Here is a tiny trained network, its code and every weight. The questions are about switching its units off for an input and a class, where a switched-off unit gives its printed mean instead of its output.

import numpy as np


def w(rows, s, z=0):
    codes = np.array(rows[::2]) - 128.0
    scale = np.full(codes.shape[1], s)
    scale[-1] = z or s
    return codes * scale


def f(y):
    return np.maximum(y, 0)


def log_softmax(a):
    a = a - a.max(-1, keepdims=True)
    return a - np.log(np.exp(a).sum(-1, keepdims=True))


def net(x, mask):
    res = np.array(x, float).reshape(1, 2) / 4 @ E
    y = f(res @ A[0][:, :-1].T + A[0][:, -1])
    res = res + np.where(mask, y, B[0][:, -1]) @ B[0][:, :-1]
    return log_softmax(res[-1] @ U[:, :-1].T + U[:, -1])


A, B = {}, {}
E = w([
[241,83,161,168,60,54,98,18,87],'x0',
[177,60,118,88,176,241,2,85,209],'x1',
],0.0096)
A[0] = w([
[2,172,75,124,216,208,165,244,146,92],'n1',
[105,92,126,155,151,92,131,134,110,254],'n2',
[170,86,200,165,94,117,147,66,119,100],'n3',
[104,185,89,132,113,27,146,142,47,138],'n4',
[89,188,173,204,124,52,235,172,72,87],'n5',
[105,163,151,149,104,54,237,181,66,111],'n6',
[165,38,109,91,175,198,26,118,214,90],'n7',
[176,113,176,149,85,99,104,45,63,115],'n8',
[148,4,197,167,65,66,101,89,70,99],'n9',
],0.0067,0.012)
B[0] = w([
[71,164,143,207,107,153,172,153,92,240],'n1',
[168,165,248,28,156,90,86,144,85,255],'n2',
[87,122,122,178,118,199,159,176,137,167],'n3',
[141,105,123,124,161,102,99,74,179,211],'n4',
[140,112,62,167,148,108,97,82,164,222],'n5',
[137,108,113,171,159,95,73,91,133,224],'n6',
[162,114,106,212,158,141,108,71,155,221],'n7',
[98,159,146,189,112,168,179,155,70,188],'n8',
[53,150,115,188,102,174,150,153,78,186],'n9',
],0.011,0.012)
U = w([
[136,115,90,158,192,109,70,56,195,84],'0',
[77,173,146,169,108,145,235,175,77,69],'1',
[143,160,219,8,163,97,97,146,116,255],'2',
[126,114,73,90,89,108,135,163,182,96],'3',
],0.012,0.0067)

Each question gives the input, the list of numbers given to net, and the class t.
The units are the neurons (one row each of A and B). Each row of codes is followed by its name. A weight is (code - 128) times the scale printed after its matrix; where a second scale follows, it is the last column's (A, B and U).
mask holds one flag per neuron, in row order. A switched-off neuron (its flag False) gives its mean, the last column of its row in B, instead of its output. The means were averaged over made-up inputs and are rounded, as every weight is.
A unit's drop is (log p(t) with every unit on - log p(t) with that unit switched off) / (log p(t) with every unit on - log p(t) with every unit switched off).
The circuit of an input: a set's keep is (log p(t) with only the set's units on - log p(t) with every unit switched off) / (log p(t) with every unit on - log p(t) with every unit switched off). Starting from all 9 units, units are removed one at a time, each time the one whose removal leaves the highest keep (on an exact tie, the one counted first), for as long as the keep stays at least 0.8.
units of the circuit, in order: the units of the circuit, biggest drop first
most important unit: the unit with the biggest drop
top k neurons: the k neurons with the biggest drops, biggest first
drop when u is switched off: that unit's drop, to one decimal
input [1,-2], class 2: most important unit	n7
input [3,3], class 2: units of the circuit, in order	[n5, n6]
input [2,-2], class 2: units of the circuit, in order	[n1, n7]
input [-3,-4], class 0: top 2 neurons	[n5, n6]
input [6,-7], class 0: top 4 neurons	[n4, n5, n6, n1]
input [-2,3], class 2: top 3 neurons	[n5, n6, n4]
input [5,-3], class 1: top 2 neurons	[n8, n9]
input [-4,-4], class 0: top 3 neurons	[n5, n6, n8]
input [-4,-5], class 0: drop when n5 is switched off	0.2
input [2,2], class 2: drop when n5 is switched off	0.1
input [5,-7], class 0: drop when n6 is switched off	0.1
input [7,-8], class 0: drop when n4 is switched off	1.1
